Below is a small trained network, with its code and all its weights. Each question gives an input and a target symbol and asks what happens when units are switched off, that is, made to give their printed mean instead of their output.

import numpy as np


def w(rows, s, z=0):
    codes = np.array(rows[::2]) - 128.0
    scale = np.full(codes.shape[1], s)
    scale[-1] = z or s
    return codes * scale


def f(y):
    return y / 2 * (1 + np.tanh(0.7978845608 * (y + 0.044715 * y**3)))


def softmax(a):
    e = np.exp(a - a.max(-1, keepdims=True))
    return e / e.sum(-1, keepdims=True)


def log_softmax(a):
    a = a - a.max(-1, keepdims=True)
    return a - np.log(np.exp(a).sum(-1, keepdims=True))


def net(x, mask):
    ids = ['ΘΛΠΣβδεζμξτψ'.index(c) for c in x.split()]
    T = len(ids)
    res = E[ids] + P[:T]
    q, k, v = (res @ M[0].T for M in (Q, K, V))
    z = softmax(np.where(np.tri(T) > 0, q @ k.T / 4**0.5, -1e9)) @ v
    res = res + np.where(mask[0], z, O[0][:, -1]) @ O[0][:, :-1]
    y = f(res @ A[0][:, :-1].T + A[0][:, -1])
    res = res + np.where(mask[1:9], y, B[0][:, -1]) @ B[0][:, :-1]
    return log_softmax(res[-1] @ U[:, :-1].T + U[:, -1])


Q, K, V, O, A, B = {}, {}, {}, {}, {}, {}
E = w([
[41,122,181,122],'Θ',
[155,209,101,138],'Λ',
[8,71,155,42],'Π',
[139,182,68,65],'Σ',
[42,4,63,76],'β',
[110,213,141,72],'δ',
[110,160,98,99],'ε',
[105,126,59,43],'ζ',
[57,33,99,151],'μ',
[142,117,33,129],'ξ',
[172,152,26,143],'τ',
[146,162,89,182],'ψ',
],0.013)
P = w([
[109,132,135,152],'0',
[97,146,120,158],'1',
[109,80,99,55],'2',
[86,154,110,159],'3',
[116,76,95,43],'4',
[76,159,96,157],'5',
[116,72,104,26],'6',
[64,166,86,155],'7',
[126,64,101,21],'8',
[53,171,72,151],'9',
[131,64,111,7],'10',
[45,179,64,152],'11',
],0.018)
Q[0] = w([
[147,163,106,139],'head 1',
[125,138,197,212],'head 1',
[203,107,203,204],'head 1',
[56,115,6,74],'head 1',
],0.017)
K[0] = w([
[189,163,133,147],'head 1',
[243,93,223,135],'head 1',
[232,31,181,100],'head 1',
[4,207,34,204],'head 1',
],0.013)
V[0] = w([
[35,143,254,71],'head 1',
[114,20,166,208],'head 1',
[136,154,167,228],'head 1',
[44,49,88,167],'head 1',
],0.009)
O[0] = w([
[55,132,238,58,123],'head 1',
[122,73,144,149,67],'head 1',
[196,107,206,154,111],'head 1',
[82,60,159,245,254],'head 1',
],0.012,0.0084)
A[0] = w([
[79,227,169,214,72],'neuron 1',
[172,74,149,62,165],'neuron 2',
[205,57,170,66,247],'neuron 3',
[91,26,139,64,148],'neuron 4',
[123,137,86,127,137],'neuron 5',
[192,187,103,196,49],'neuron 6',
[21,12,143,138,125],'neuron 7',
[179,254,83,139,2],'neuron 8',
],0.0097,0.0085)
B[0] = w([
[231,168,241,166,158],'neuron 1',
[182,185,210,113,141],'neuron 2',
[223,123,197,198,148],'neuron 3',
[120,254,83,225,193],'neuron 4',
[74,128,119,126,148],'neuron 5',
[154,37,99,91,145],'neuron 6',
[136,68,155,43,251],'neuron 7',
[223,117,125,47,151],'neuron 8',
],0.008,0.024)
U = w([
[149,123,219,172,89],'Θ',
[235,89,165,88,111],'Λ',
[83,98,147,23,97],'Π',
[109,133,64,26,138],'Σ',
[79,38,78,41,61],'β',
[136,182,161,91,126],'δ',
[76,180,131,230,255],'ε',
[18,157,48,125,101],'ζ',
[158,32,159,134,176],'μ',
[100,104,66,205,149],'ξ',
[169,55,82,92,118],'τ',
[205,109,166,255,78],'ψ',
],0.0099,0.0081)

Each question gives the input, a string of symbols that net reads in full, and the target symbol t.
The units are the heads (4 rows each of Q, K, V and O) and the neurons (one row each of A and B). Each row of codes is followed by its name. A weight is (code - 128) times the scale printed after its matrix; where a second scale follows, it is the last column's (O, A, B and U).
mask holds one flag per unit, heads first, then neurons. A switched-off unit (its flag False) gives its mean, the last column of its rows in O or B, instead of its output. The means were averaged over made-up inputs and are rounded, as every weight is.
A unit's drop is (log p(t) with every unit on - log p(t) with that unit switched off) / (log p(t) with every unit on - log p(t) with every unit switched off).
The circuit of an input: a set's keep is (log p(t) with only the set's units on - log p(t) with every unit switched off) / (log p(t) with every unit on - log p(t) with every unit switched off). Starting from all 9 units, units are removed one at a time, each time the one whose removal leaves the highest keep (on an exact tie, the one counted first), for as long as the keep stays at least 0.8.
units of the circuit, in order: the units of the circuit, biggest drop first
k most important neurons: the k neurons with the biggest drops, biggest first
input Σ τ ζ τ ε, target τ: units of the circuit, in order -> (head 1)
input ζ μ β ξ Λ Σ μ μ μ ψ ξ, target ψ: units of the circuit, in order -> (neuron 7; head 1)
input μ ξ ξ ψ β μ ψ Σ μ ε Θ ξ, target ξ: units of the circuit, in order -> (head 1; neuron 6)
input Λ ψ Σ δ β, target δ: 3 most important neurons -> (neuron 4; neuron 2; neuron 3)
input Λ τ δ β δ δ ζ ζ δ ξ μ, target ξ: units of the circuit, in order -> (head 1; neuron 4)
input Π ζ δ ξ ξ ξ δ, target ξ: units of the circuit, in order -> (neuron 7; head 1)
input δ ζ ψ Σ δ Λ Λ ψ Σ τ ψ Θ, target Θ: units of the circuit, in order -> (neuron 1; head 1)
input μ Λ Σ, target Λ: 2 most important neurons -> (neuron 3; neuron 4)
input μ β μ, target β: units of the circuit, in order -> (neuron 7; head 1)
input τ Σ Σ μ ψ ζ Θ ξ Π ζ ψ, target ζ: units of the circuit, in order -> (head 1; neuron 7; neuron 1)
input μ Π ψ Λ Σ μ Θ μ μ Σ ξ τ, target τ: 3 most important neurons -> (neuron 8; neuron 6; neuron 4)
input Θ Σ ψ ξ ε Λ ξ δ, target δ: 2 most important neurons -> (neuron 7; neuron 1)
input ψ Π δ τ Λ ξ Σ, target ξ: 2 most important neurons -> (neuron 7; neuron 8)
input μ Λ β μ Π, target μ: units of the circuit, in order -> (head 1)
input ψ ψ ψ ξ ψ β, target β: 2 most important neurons -> (neuron 7; neuron 3)
input β ξ Θ δ μ ξ δ δ ζ Λ δ, target Λ: 3 most important neurons -> (neuron 3; neuron 4; neuron 2)
input τ δ ε μ ξ δ Σ δ ζ μ ξ Σ, target Σ: units of the circuit, in order -> (head 1; neuron 8)
input μ μ δ Π δ, target Π: 2 most important neurons -> (neuron 7; neuron 1)
input δ ξ ε δ Σ μ β, target μ: 2 most important neurons -> (neuron 7; neuron 3)
input μ ψ μ β ζ ε Π ψ Θ, target ψ: units of the circuit, in order -> (head 1; neuron 3; neuron 7)
input Π Λ μ ψ δ δ Σ Π μ Λ ζ, target Λ: units of the circuit, in order -> (neuron 3)
input τ μ Σ μ μ ξ ζ, target ξ: units of the circuit, in order -> (head 1; neuron 7)
input Σ Σ μ ψ μ Π Λ, target Π: 2 most important neurons -> (neuron 7; neuron 1)
input μ τ δ Λ μ Λ Λ Σ ε, target Σ: 2 most important neurons -> (neuron 4; neuron 1)
input β β ψ ζ μ ε Π μ, target μ: 2 most important neurons -> (neuron 7; neuron 1)
